Below are the code and all the weights of a small trained network. Each question names an input and a class and asks about switching units off, where a switched-off unit gives its printed mean instead of its output.

import numpy as np


def w(rows, s, z=0):
    codes = np.array(rows[::2]) - 128.0
    scale = np.full(codes.shape[1], s)
    scale[-1] = z or s
    return codes * scale


def norm(h):
    return h / np.sqrt((h * h).mean(-1, keepdims=True) + 1e-5)


def f(y):
    return np.maximum(y, 0)


def log_softmax(a):
    a = a - a.max(-1, keepdims=True)
    return a - np.log(np.exp(a).sum(-1, keepdims=True))


def net(x, mask):
    res = np.array(x, float).reshape(1, 8) / 4 @ E
    u = 0
    for l in range(2):
        y = f(norm(res) @ A[l][:, :-1].T + A[l][:, -1])
        res = res + np.where(mask[u : u + 11], y, B[l][:, -1]) @ B[l][:, :-1]
        u += 11
    return log_softmax(norm(res)[-1] @ U[:, :-1].T + U[:, -1])


A, B = {}, {}
E = w([
[128,127,130,128,130,128,127,127,128,129],'x0',
[119,169,82,159,124,100,103,82,68,253],'x1',
[88,89,32,135,193,83,102,139,197,124],'x2',
[131,127,126,129,125,130,128,130,128,129],'x3',
[129,128,129,128,125,128,127,128,128,126],'x4',
[124,127,129,127,129,129,127,124,129,127],'x5',
[82,170,111,221,106,202,213,150,184,141],'x6',
[128,128,128,127,126,126,128,125,129,128],'x7',
],0.0047)
A[0] = w([
[138,71,60,42,203,23,12,168,155,126,65],'0.n1',
[137,42,76,104,198,127,113,186,237,11,12],'0.n2',
[146,77,97,98,155,128,114,176,187,57,7],'0.n3',
[160,81,186,48,161,106,99,94,115,45,66],'0.n4',
[184,105,209,75,76,123,125,87,44,104,41],'0.n5',
[179,47,174,19,192,120,84,154,147,9,60],'0.n6',
[139,93,204,71,166,143,119,131,144,23,85],'0.n7',
[147,119,250,74,116,160,161,150,147,36,1],'0.n8',
[103,197,95,193,167,174,134,93,109,223,32],'0.n9',
[117,131,135,140,109,141,146,133,150,120,89],'0.n10',
[109,107,176,122,88,172,190,216,231,4,117],'0.n11',
],0.0033,0.0018)
B[0] = w([
[136,23,120,156,125,81,173,2,62,66,252],'0.n1',
[32,197,253,63,136,90,145,83,185,146,236],'0.n2',
[68,188,199,91,129,93,125,94,155,143,182],'0.n3',
[129,139,95,145,41,90,133,195,136,132,211],'0.n4',
[157,206,133,78,157,130,64,200,184,125,216],'0.n5',
[98,134,110,116,13,43,127,195,136,156,246],'0.n6',
[132,117,63,154,33,98,137,191,120,160,210],'0.n7',
[228,45,21,171,126,180,114,162,81,94,207],'0.n8',
[129,107,143,100,48,56,151,152,158,67,210],'0.n9',
[146,131,124,139,146,128,134,98,126,130,144],'0.n10',
[150,121,147,149,245,187,114,24,87,147,253],'0.n11',
],0.0036,0.0038)
A[1] = w([
[133,72,3,162,164,120,121,97,137,136,66],'1.n1',
[133,161,172,180,92,221,183,156,91,165,99],'1.n2',
[133,129,164,125,204,209,132,92,152,89,126],'1.n3',
[186,95,149,128,111,167,144,142,116,48,113],'1.n4',
[141,145,162,134,202,195,133,73,153,73,122],'1.n5',
[90,162,102,175,167,215,159,154,151,156,47],'1.n6',
[126,140,158,147,113,172,155,147,108,151,81],'1.n7',
[160,118,100,118,94,130,101,225,136,114,3],'1.n8',
[192,116,189,46,90,97,79,111,51,122,103],'1.n9',
[146,122,120,69,138,63,24,103,58,169,108],'1.n10',
[57,132,73,156,173,127,148,115,233,147,66],'1.n11',
],0.0047,0.0026)
B[1] = w([
[139,69,45,166,149,125,91,177,84,124,178],'1.n1',
[144,69,81,109,107,37,167,14,116,78,211],'1.n2',
[150,104,133,131,187,198,192,149,134,82,171],'1.n3',
[169,56,15,148,137,131,101,152,88,114,177],'1.n4',
[157,82,149,111,181,214,163,168,138,67,172],'1.n5',
[141,100,156,47,115,71,22,136,92,123,177],'1.n6',
[136,104,107,120,114,79,133,70,127,107,159],'1.n7',
[187,114,113,126,63,163,93,207,56,133,154],'1.n8',
[71,205,156,165,146,190,96,195,213,207,254],'1.n9',
[152,143,196,129,221,247,148,79,115,97,253],'1.n10',
[129,230,150,123,136,177,99,252,132,196,203],'1.n11',
],0.004,0.0048)
U = w([
[190,131,145,101,38,145,78,245,111,111,245],'0',
[64,80,174,70,107,29,114,119,178,67,254],'1',
[197,57,117,145,137,193,182,92,103,39,198],'2',
[75,152,171,118,217,197,165,193,202,99,6],'3',
[153,215,220,108,158,194,81,98,101,199,136],'4',
[122,60,88,140,219,103,83,49,65,148,40],'5',
[134,163,125,161,25,82,189,42,99,154,104],'6',
[84,170,41,182,119,104,116,207,156,198,7],'7',
],0.012,0.00056)

Each question gives the input, the list of numbers given to net, and the class t.
The units are the neurons (one row each of A and B). Each row of codes is followed by its name. A weight is (code - 128) times the scale printed after its matrix; where a second scale follows, it is the last column's (A, B and U).
mask holds one flag per neuron, layer by layer. A switched-off neuron (its flag False) gives its mean, the last column of its row in B, instead of its output. The means were averaged over made-up inputs and are rounded, as every weight is.
A unit's drop is (log p(t) with every unit on - log p(t) with that unit switched off) / (log p(t) with every unit on - log p(t) with every unit switched off).
The circuit of an input: a set's keep is (log p(t) with only the set's units on - log p(t) with every unit switched off) / (log p(t) with every unit on - log p(t) with every unit switched off). Starting from the 12 units with the biggest drops (on a tie, the unit counted first), units are removed one at a time, each time the one whose removal leaves the highest keep (on an exact tie, the one counted first), for as long as the keep stays at least 0.8.
units of the circuit, in order: the units of the circuit, biggest drop first
most important unit: the unit with the biggest drop
top k neurons: the k neurons with the biggest drops, biggest first
top k neurons in layer l: the k neurons of layer l with the biggest drops, biggest first
drop of u: that unit's drop, to one decimal
input [-5,4,-7,7,-7,0,1,-5], class 6: most important unit	1.n2
input [-4,8,0,1,-7,-2,-7,-6], class 4: top 4 neurons in layer 1	1.n10, 1.n9, 1.n2, 1.n4
input [4,7,-1,5,-3,-7,-6,4], class 4: units of the circuit, in order	1.n9, 1.n10
input [0,-3,0,8,-7,-1,5,8], class 2: top 2 neurons	1.n9, 1.n2
input [-5,-8,-3,8,4,4,-1,-4], class 0: units of the circuit, in order	0.n6, 0.n7
input [7,7,0,-7,-1,4,-6,-5], class 4: top 2 neurons	1.n10, 1.n9
input [-3,8,-1,0,-3,8,2,-6], class 6: units of the circuit, in order	0.n9, 1.n9
input [6,4,-1,8,-8,-2,6,-8], class 6: top 2 neurons in layer 1	1.n2, 1.n9
input [3,-1,1,7,4,6,0,6], class 1: top 2 neurons	0.n2, 0.n6
input [-5,-4,-1,-7,-1,5,2,5], class 2: top 2 neurons	0.n11, 0.n8
input [2,2,0,8,-4,7,3,-4], class 6: top 3 neurons	1.n9, 0.n5, 1.n2
input [-7,2,0,4,1,-2,4,4], class 6: top 2 neurons in layer 1	1.n9, 1.n2
input [-5,-7,0,5,7,8,2,3], class 2: top 2 neurons in layer 1	1.n9, 1.n4
input [-1,7,3,1,8,-7,0,1], class 5: units of the circuit, in order	1.n9
input [2,-8,0,8,-7,0,-1,7], class 0: top 3 neurons in layer 1	1.n2, 1.n8, 1.n4
input [-3,0,0,-2,-5,-8,6,-7], class 2: top 3 neurons	1.n2, 1.n9, 0.n6
input [7,-6,-8,1,8,-3,2,5], class 2: top 2 neurons	0.n11, 1.n2
input [-8,2,-1,-4,-6,-3,-5,-1], class 4: top 2 neurons in layer 1	1.n9, 1.n10
input [3,7,-2,-3,1,7,7,8], class 6: top 2 neurons in layer 1	1.n2, 1.n9
input [6,0,-4,5,7,4,-2,-1], class 0: units of the circuit, in order	0.n11
input [-5,-7,-2,8,-8,2,-8,-2], class 0: drop of 0.n8	0.1
input [1,8,-1,-7,6,-7,-5,2], class 4: drop of 1.n9	0.2
input [-2,-1,-1,-8,-1,0,0,-6], class 0: drop of 1.n8	0.3
